Below are the code and all the weights of a small trained network. Each question names an input and a class and asks about switching units off, where a switched-off unit gives its printed mean instead of its output.

import numpy as np


def w(rows, s, z=0):
    codes = np.array(rows[::2]) - 128.0
    scale = np.full(codes.shape[1], s)
    scale[-1] = z or s
    return codes * scale


def f(y):
    return np.maximum(y, 0)


def log_softmax(a):
    a = a - a.max(-1, keepdims=True)
    return a - np.log(np.exp(a).sum(-1, keepdims=True))


def net(x, mask):
    res = np.array(x, float).reshape(1, 4) / 4 @ E
    y = f(res @ A[0][:, :-1].T + A[0][:, -1])
    res = res + np.where(mask, y, B[0][:, -1]) @ B[0][:, :-1]
    return log_softmax(res[-1] @ U[:, :-1].T + U[:, -1])


A, B = {}, {}
E = w([
[178,193,48],'x0',
[242,35,251],'x1',
[112,254,232],'x2',
[214,222,238],'x3',
],0.0089)
A[0] = w([
[86,81,164,140],'n1',
[98,113,64,31],'n2',
[96,130,120,179],'n3',
[56,186,150,111],'n4',
[66,73,118,62],'n5',
[253,132,145,214],'n6',
[47,174,101,187],'n7',
[106,177,85,200],'n8',
[81,173,113,69],'n9',
[31,174,150,201],'n10',
[161,206,132,133],'n11',
[149,203,87,39],'n12',
[154,91,61,2],'n13',
],0.017,0.0066)
B[0] = w([
[174,177,186,183],'n1',
[197,115,103,209],'n2',
[111,163,135,177],'n3',
[107,21,132,197],'n4',
[145,101,206,199],'n5',
[203,75,149,248],'n6',
[2,154,151,250],'n7',
[86,133,186,228],'n8',
[62,207,88,185],'n9',
[27,158,74,226],'n10',
[176,108,232,205],'n11',
[150,209,136,190],'n12',
[169,55,34,186],'n13',
],0.0083,0.015)
U = w([
[3,94,159,105],'0',
[69,119,63,156],'1',
[116,3,46,125],'2',
[204,124,236,148],'3',
[156,31,20,134],'4',
[162,228,2,115],'5',
[152,145,73,4],'6',
],0.0096,0.022)

Each question gives the input, the list of numbers given to net, and the class t.
The units are the neurons (one row each of A and B). Each row of codes is followed by its name. A weight is (code - 128) times the scale printed after its matrix; where a second scale follows, it is the last column's (A, B and U).
mask holds one flag per neuron, in row order. A switched-off neuron (its flag False) gives its mean, the last column of its row in B, instead of its output. The means were averaged over made-up inputs and are rounded, as every weight is.
A unit's drop is (log p(t) with every unit on - log p(t) with that unit switched off) / (log p(t) with every unit on - log p(t) with every unit switched off).
The circuit of an input: a set's keep is (log p(t) with only the set's units on - log p(t) with every unit switched off) / (log p(t) with every unit on - log p(t) with every unit switched off). Starting from the 12 units with the biggest drops (on a tie, the unit counted first), units are removed one at a time, each time the one whose removal leaves the highest keep (on an exact tie, the one counted first), for as long as the keep stays at least 0.8.
units of the circuit, in order: the units of the circuit, biggest drop first
most important unit: the unit with the biggest drop
k most important neurons: the k neurons with the biggest drops, biggest first
drop when u is switched off: that unit's drop, to one decimal
input [-8,4,-4,-5], class 3: most important unit => n1
input [6,-3,-4,1], class 5: 2 most important neurons => n4, n12
input [-1,0,-6,-1], class 4: units of the circuit, in order => n7, n8
input [-7,0,4,2], class 0: 3 most important neurons => n10, n6, n2
input [-6,2,-6,-3], class 3: 4 most important neurons => n1, n5, n10, n4
input [3,-6,-3,3], class 0: 2 most important neurons => n8, n7
input [-6,3,2,-8], class 3: 2 most important neurons => n1, n7
input [-2,1,6,-1], class 0: 2 most important neurons => n10, n6
input [-1,8,1,-8], class 3: 2 most important neurons => n1, n10
input [-4,2,-2,-3], class 3: drop when n7 is switched off => 0.3
input [4,-5,-8,4], class 5: drop when n5 is switched off => 0.2
input [7,-4,3,1], class 0: drop when n7 is switched off => 0.0
input [2,2,-6,4], class 4: drop when n7 is switched off => 0.1
input [8,3,-8,5], class 4: most important unit => n13
